Below are the code and all the weights of a small trained network. Each question names an input and a class and asks about switching units off, where a switched-off unit gives its printed mean instead of its output.

import numpy as np


def w(rows, s, z=0):
    codes = np.array(rows[::2]) - 128.0
    scale = np.full(codes.shape[1], s)
    scale[-1] = z or s
    return codes * scale


def f(y):
    return y / 2 * (1 + np.tanh(0.7978845608 * (y + 0.044715 * y**3)))


def log_softmax(a):
    a = a - a.max(-1, keepdims=True)
    return a - np.log(np.exp(a).sum(-1, keepdims=True))


def net(x, mask):
    res = np.array(x, float).reshape(1, 4) / 4 @ E
    y = f(res @ A[0][:, :-1].T + A[0][:, -1])
    res = res + np.where(mask, y, B[0][:, -1]) @ B[0][:, :-1]
    return log_softmax(res[-1] @ U[:, :-1].T + U[:, -1])


A, B = {}, {}
E = w([
[90,123,122,13,129,146,16,9],'x0',
[255,135,132,178,130,51,36,139],'x1',
[53,145,148,229,80,12,120,49],'x2',
[104,127,108,30,185,9,154,193],'x3',
],0.0067)
A[0] = w([
[168,127,162,80,130,163,137,163,88],'neuron 1',
[42,127,130,108,123,153,182,132,13],'neuron 2',
[245,134,131,143,136,88,59,136,13],'neuron 3',
[139,136,143,164,141,130,168,157,80],'neuron 4',
[136,137,129,162,135,117,165,165,98],'neuron 5',
[63,111,113,123,114,157,147,141,49],'neuron 6',
[167,131,136,140,134,107,83,137,30],'neuron 7',
[71,125,128,151,121,101,147,91,56],'neuron 8',
[109,127,141,25,131,149,43,46,66],'neuron 9',
[199,116,130,197,123,127,192,194,87],'neuron 10',
[93,112,137,190,157,80,128,85,89],'neuron 11',
[206,117,133,147,122,76,78,135,37],'neuron 12',
[24,126,131,104,133,195,210,115,5],'neuron 13',
[88,136,111,178,117,78,130,104,92],'neuron 14',
[94,151,120,114,134,148,169,113,17],'neuron 15',
[150,109,112,196,119,231,104,91,33],'neuron 16',
[155,93,130,148,141,106,91,131,39],'neuron 17',
[147,124,147,116,177,176,114,161,56],'neuron 18',
[128,118,127,96,124,125,110,86,70],'neuron 19',
[198,132,117,66,118,167,128,151,59],'neuron 20',
[86,144,136,168,112,52,122,61,60],'neuron 21',
[112,136,130,61,134,110,86,85,98],'neuron 22',
[139,142,142,150,98,175,133,113,63],'neuron 23',
[128,128,107,87,129,144,79,69,112],'neuron 24',
[104,127,134,12,124,12,149,192,9],'neuron 25',
[141,155,122,187,132,188,128,78,53],'neuron 26',
[216,126,102,36,135,224,133,204,64],'neuron 27',
[181,139,123,131,113,100,95,131,27],'neuron 28',
[113,137,116,124,144,135,103,109,86],'neuron 29',
[107,134,116,187,132,133,233,231,86],'neuron 30',
[121,133,124,72,155,61,155,164,36],'neuron 31',
[82,122,125,166,117,59,127,101,82],'neuron 32',
[131,103,135,167,110,171,106,120,30],'neuron 33',
[121,123,120,69,142,56,131,170,20],'neuron 34',
[144,134,145,187,125,218,101,84,31],'neuron 35',
[147,153,71,152,131,121,86,136,14],'neuron 36',
],0.012,0.0028)
B[0] = w([
[98,129,138,133,124,121,155,169,168],'neuron 1',
[199,141,131,61,132,153,154,124,179],'neuron 2',
[216,135,134,25,144,161,158,119,207],'neuron 3',
[95,123,122,110,127,118,83,109,157],'neuron 4',
[101,120,126,127,114,127,85,102,161],'neuron 5',
[171,127,131,88,145,129,149,128,158],'neuron 6',
[160,139,127,91,136,135,138,126,151],'neuron 7',
[116,129,133,106,127,132,156,170,159],'neuron 8',
[68,124,119,100,111,111,29,102,248],'neuron 9',
[85,121,126,100,119,111,36,98,211],'neuron 10',
[86,123,132,130,122,129,157,188,171],'neuron 11',
[194,134,131,45,132,154,152,121,185],'neuron 12',
[246,136,132,25,136,149,155,138,214],'neuron 13',
[80,129,127,128,128,117,158,188,170],'neuron 14',
[161,146,140,110,132,138,129,133,145],'neuron 15',
[166,123,119,234,137,128,149,80,198],'neuron 16',
[153,139,132,103,127,131,136,126,143],'neuron 17',
[92,138,127,131,121,133,153,166,159],'neuron 18',
[119,118,118,113,123,116,96,125,154],'neuron 19',
[89,122,130,138,110,119,150,186,182],'neuron 20',
[67,125,132,129,119,133,170,208,189],'neuron 21',
[102,122,131,119,118,122,52,109,187],'neuron 22',
[133,127,128,158,149,120,145,93,152],'neuron 23',
[92,117,127,103,132,104,64,107,193],'neuron 24',
[169,127,124,254,143,132,157,42,208],'neuron 25',
[140,123,124,197,139,121,144,95,173],'neuron 26',
[47,129,144,129,121,118,205,232,245],'neuron 27',
[168,137,126,92,123,139,140,127,154],'neuron 28',
[130,118,123,121,128,120,113,129,138],'neuron 29',
[80,121,120,93,118,112,23,95,227],'neuron 30',
[154,127,125,214,136,129,141,89,171],'neuron 31',
[79,127,143,139,123,131,163,187,174],'neuron 32',
[144,126,110,169,137,122,135,118,149],'neuron 33',
[165,132,108,217,128,140,140,100,170],'neuron 34',
[155,140,124,224,134,121,146,78,191],'neuron 35',
[147,120,128,103,146,131,138,125,136],'neuron 36',
],0.028,0.012)
U = w([
[54,89,107,65,110,102,4,79,175],'0',
[35,113,149,109,120,131,189,209,174],'1',
[139,115,96,200,169,138,150,47,192],'2',
[194,145,136,2,161,189,135,110,3],'3',
],0.0098,0.0013)

Each question gives the input, the list of numbers given to net, and the class t.
The units are the neurons (one row each of A and B). Each row of codes is followed by its name. A weight is (code - 128) times the scale printed after its matrix; where a second scale follows, it is the last column's (A, B and U).
mask holds one flag per neuron, in row order. A switched-off neuron (its flag False) gives its mean, the last column of its row in B, instead of its output. The means were averaged over made-up inputs and are rounded, as every weight is.
A unit's drop is (log p(t) with every unit on - log p(t) with that unit switched off) / (log p(t) with every unit on - log p(t) with every unit switched off).
The circuit of an input: a set's keep is (log p(t) with only the set's units on - log p(t) with every unit switched off) / (log p(t) with every unit on - log p(t) with every unit switched off). Starting from the 12 units with the biggest drops (on a tie, the unit counted first), units are removed one at a time, each time the one whose removal leaves the highest keep (on an exact tie, the one counted first), for as long as the keep stays at least 0.8.
circuit, biggest first: the units of the circuit, biggest drop first
top k neurons: the k neurons with the biggest drops, biggest first
drop of u: that unit's drop, to one decimal
input [-5,4,-8,-8], class 1: top 2 neurons -> neuron 27; neuron 25
input [3,6,5,-1], class 3: circuit, biggest first -> neuron 3
input [3,7,-8,-8], class 1: top 3 neurons -> neuron 27; neuron 20; neuron 25
input [-3,6,7,-8], class 2: top 2 neurons -> neuron 16; neuron 27
input [-8,4,-7,6], class 0: top 2 neurons -> neuron 30; neuron 10
input [2,8,4,8], class 2: top 4 neurons -> neuron 25; neuron 34; neuron 31; neuron 13
input [-3,4,-2,1], class 3: top 2 neurons -> neuron 9; neuron 3
input [-8,6,-8,-1], class 0: top 4 neurons -> neuron 10; neuron 30; neuron 4; neuron 5
input [-7,8,6,1], class 3: top 2 neurons -> neuron 3; neuron 12
input [0,-6,-8,-8], class 1: top 4 neurons -> neuron 27; neuron 25; neuron 20; neuron 18
input [-6,-7,3,3], class 3: top 3 neurons -> neuron 13; neuron 2; neuron 9
input [5,-2,-2,7], class 2: drop of neuron 25 -> 1.2
input [4,-7,-3,0], class 3: drop of neuron 13 -> 0.2
input [-5,1,-5,8], class 2: circuit, biggest first -> neuron 25
input [5,6,8,-7], class 1: drop of neuron 21 -> 0.7
